Below are the code and all the weights of a small trained network. Each question names an input and a class and asks about switching units off, where a switched-off unit gives its printed mean instead of its output.

import numpy as np


def w(rows, s, z=0):
    codes = np.array(rows[::2]) - 128.0
    scale = np.full(codes.shape[1], s)
    scale[-1] = z or s
    return codes * scale


def f(y):
    return np.maximum(y, 0)


def log_softmax(a):
    a = a - a.max(-1, keepdims=True)
    return a - np.log(np.exp(a).sum(-1, keepdims=True))


def net(x, mask):
    res = np.array(x, float).reshape(1, 6) / 4 @ E
    y = f(res @ A[0][:, :-1].T + A[0][:, -1])
    res = res + np.where(mask, y, B[0][:, -1]) @ B[0][:, :-1]
    return log_softmax(res[-1] @ U[:, :-1].T + U[:, -1])


A, B = {}, {}
E = w([
[187,193,189,200,158,117,167],'x0',
[75,243,94,114,98,29,115],'x1',
[174,78,187,141,19,58,100],'x2',
[224,156,21,136,100,141,124],'x3',
[67,90,78,254,88,142,168],'x4',
[92,194,161,115,32,217,156],'x5',
],0.0075)
A[0] = w([
[182,129,97,131,83,116,121,93],'n1',
[138,84,148,163,131,170,113,61],'n2',
[119,179,154,107,69,195,125,88],'n3',
[156,133,152,81,153,128,108,26],'n4',
[165,115,173,148,92,94,130,40],'n5',
[130,150,165,130,84,202,132,133],'n6',
[151,122,150,148,75,79,115,62],'n7',
[50,101,188,136,150,103,137,36],'n8',
[174,121,136,176,186,75,134,94],'n9',
[115,122,114,177,137,126,122,72],'n10',
[89,88,76,194,90,130,115,109],'n11',
[142,107,132,129,170,185,135,120],'n12',
[85,176,72,135,242,189,139,97],'n13',
[121,128,129,215,122,125,146,145],'n14',
[108,145,103,103,111,83,124,20],'n15',
[97,117,155,132,143,136,115,62],'n16',
[92,159,98,143,126,70,124,67],'n17',
[76,199,104,116,113,43,129,119],'n18',
[132,95,126,129,184,75,102,47],'n19',
[141,124,147,136,111,115,120,61],'n20',
[157,81,155,132,110,146,123,150],'n21',
[177,79,169,138,68,69,132,116],'n22',
[114,106,108,156,126,124,145,65],'n23',
[116,67,110,81,60,100,119,108],'n24',
[169,126,88,136,115,132,126,56],'n25',
[149,110,150,123,139,157,129,54],'n26',
[112,160,119,129,196,161,135,2],'n27',
[104,112,103,101,115,118,109,61],'n28',
[212,153,54,128,98,143,126,88],'n29',
[187,115,98,134,122,167,130,136],'n30',
[207,153,161,2,150,120,119,84],'n31',
[151,51,140,114,130,181,142,77],'n32',
[145,92,128,138,152,119,127,123],'n33',
[92,113,99,101,121,160,129,104],'n34',
[218,212,217,229,177,129,138,28],'n35',
[100,117,179,102,148,128,138,127],'n36',
[82,94,225,139,134,120,120,79],'n37',
[132,66,76,101,158,77,125,99],'n38',
[128,118,104,146,119,128,137,107],'n39',
[125,110,93,99,114,139,119,67],'n40',
[112,103,135,134,166,95,118,234],'n41',
[114,137,148,129,139,127,115,106],'n42',
[82,96,81,214,117,138,128,72],'n43',
[70,64,61,48,127,136,116,105],'n44',
[147,75,139,135,151,164,134,96],'n45',
],0.015,0.0051)
B[0] = w([
[109,133,81,122,163,125,127,172],'n1',
[167,155,133,137,127,107,117,176],'n2',
[154,140,109,83,73,139,188,202],'n3',
[122,143,160,108,154,83,172,170],'n4',
[102,106,110,120,103,69,123,164],'n5',
[162,138,110,92,77,165,156,198],'n6',
[103,104,109,104,104,75,107,168],'n7',
[101,153,74,140,178,121,165,201],'n8',
[145,148,112,116,77,160,182,211],'n9',
[122,137,151,115,138,100,155,158],'n10',
[117,112,180,85,157,154,130,211],'n11',
[166,138,141,131,122,110,86,188],'n12',
[86,76,89,89,90,81,61,248],'n13',
[118,110,178,98,152,157,127,203],'n14',
[149,154,132,158,128,83,139,156],'n15',
[120,143,106,136,153,120,137,152],'n16',
[178,161,138,136,137,94,121,182],'n17',
[226,152,138,145,142,144,68,239],'n18',
[137,147,105,105,89,94,199,197],'n19',
[114,126,125,135,118,94,134,139],'n20',
[162,127,138,120,121,136,72,186],'n21',
[104,90,104,87,102,102,60,205],'n22',
[121,137,144,116,142,98,151,155],'n23',
[92,97,141,180,98,130,120,193],'n24',
[104,150,96,134,159,111,145,158],'n25',
[148,147,132,135,133,87,135,151],'n26',
[98,109,102,118,115,62,125,171],'n27',
[120,134,136,167,119,107,153,151],'n28',
[98,152,63,145,182,156,143,206],'n29',
[133,147,92,129,165,152,106,186],'n30',
[113,102,215,67,187,141,130,254],'n31',
[180,165,143,162,137,79,117,202],'n32',
[152,135,121,115,102,144,135,174],'n33',
[115,110,127,152,107,141,133,164],'n34',
[91,106,177,253,107,149,151,252],'n35',
[113,134,104,127,165,160,123,187],'n36',
[101,140,66,127,180,146,129,214],'n37',
[138,143,110,111,82,147,183,210],'n38',
[121,131,129,124,146,121,145,151],'n39',
[116,143,129,169,134,112,156,149],'n40',
[144,125,122,96,112,230,94,214],'n41',
[125,136,120,133,143,129,133,147],'n42',
[122,123,180,87,165,108,148,213],'n43',
[92,109,158,221,105,146,147,215],'n44',
[176,152,132,143,136,112,109,187],'n45',
],0.039,0.011)
U = w([
[121,105,251,64,190,124,182,79],'0',
[103,67,97,115,70,69,77,89],'1',
[246,201,150,174,131,98,92,86],'2',
[94,178,37,149,214,170,165,119],'3',
[102,95,186,242,71,157,176,254],'4',
[178,158,115,78,20,174,238,106],'5',
[156,95,138,98,109,255,69,204],'6',
],0.0076,0.0045)

Each question gives the input, the list of numbers given to net, and the class t.
The units are the neurons (one row each of A and B). Each row of codes is followed by its name. A weight is (code - 128) times the scale printed after its matrix; where a second scale follows, it is the last column's (A, B and U).
mask holds one flag per neuron, in row order. A switched-off neuron (its flag False) gives its mean, the last column of its row in B, instead of its output. The means were averaged over made-up inputs and are rounded, as every weight is.
A unit's drop is (log p(t) with every unit on - log p(t) with that unit switched off) / (log p(t) with every unit on - log p(t) with every unit switched off).
unit that matters most: the unit with the biggest drop
k most important neurons: the k neurons with the biggest drops, biggest first
drop when u is switched off: that unit's drop, to one decimal
input [7,-6,-8,-6,-1,2], class 1: unit that matters most	n13
input [6,-1,6,8,7,-1], class 3: 4 most important neurons	[n29 n31 n1 n30]
input [-6,-8,8,-2,-5,-8], class 1: 2 most important neurons	[n22 n24]
input [-8,0,1,-2,8,-1], class 0: 2 most important neurons	[n43 n11]
input [7,1,-6,5,3,-8], class 5: 2 most important neurons	[n9 n44]
input [3,4,0,5,-5,-5], class 0: 4 most important neurons	[n31 n37 n8 n3]
input [-2,-6,-5,0,-4,7], class 5: 2 most important neurons	[n3 n6]
input [5,-8,-5,1,6,-7], class 2: 3 most important neurons	[n31 n45 n32]
input [0,-5,-6,-3,4,-8], class 5: 2 most important neurons	[n9 n38]
input [-6,4,-8,6,-6,-8], class 1: 3 most important neurons	[n13 n27 n3]
input [1,-8,2,-4,6,4], class 2: 2 most important neurons	[n32 n31]
input [-1,-6,4,-8,7,-5], class 3: 3 most important neurons	[n37 n8 n31]
input [7,-5,5,8,-4,-1], class 3: 2 most important neurons	[n29 n30]
input [-5,-4,7,1,4,-3], class 1: unit that matters most	n22
input [-1,7,-3,-7,6,1], class 2: 4 most important neurons	[n18 n31 n17 n29]
input [-7,-3,-4,2,6,-6], class 4: drop when n31 is switched off	2.0
input [3,-4,3,7,2,5], class 3: drop when n29 is switched off	0.4
input [-5,3,-3,-3,1,0], class 4: drop when n37 is switched off	0.0
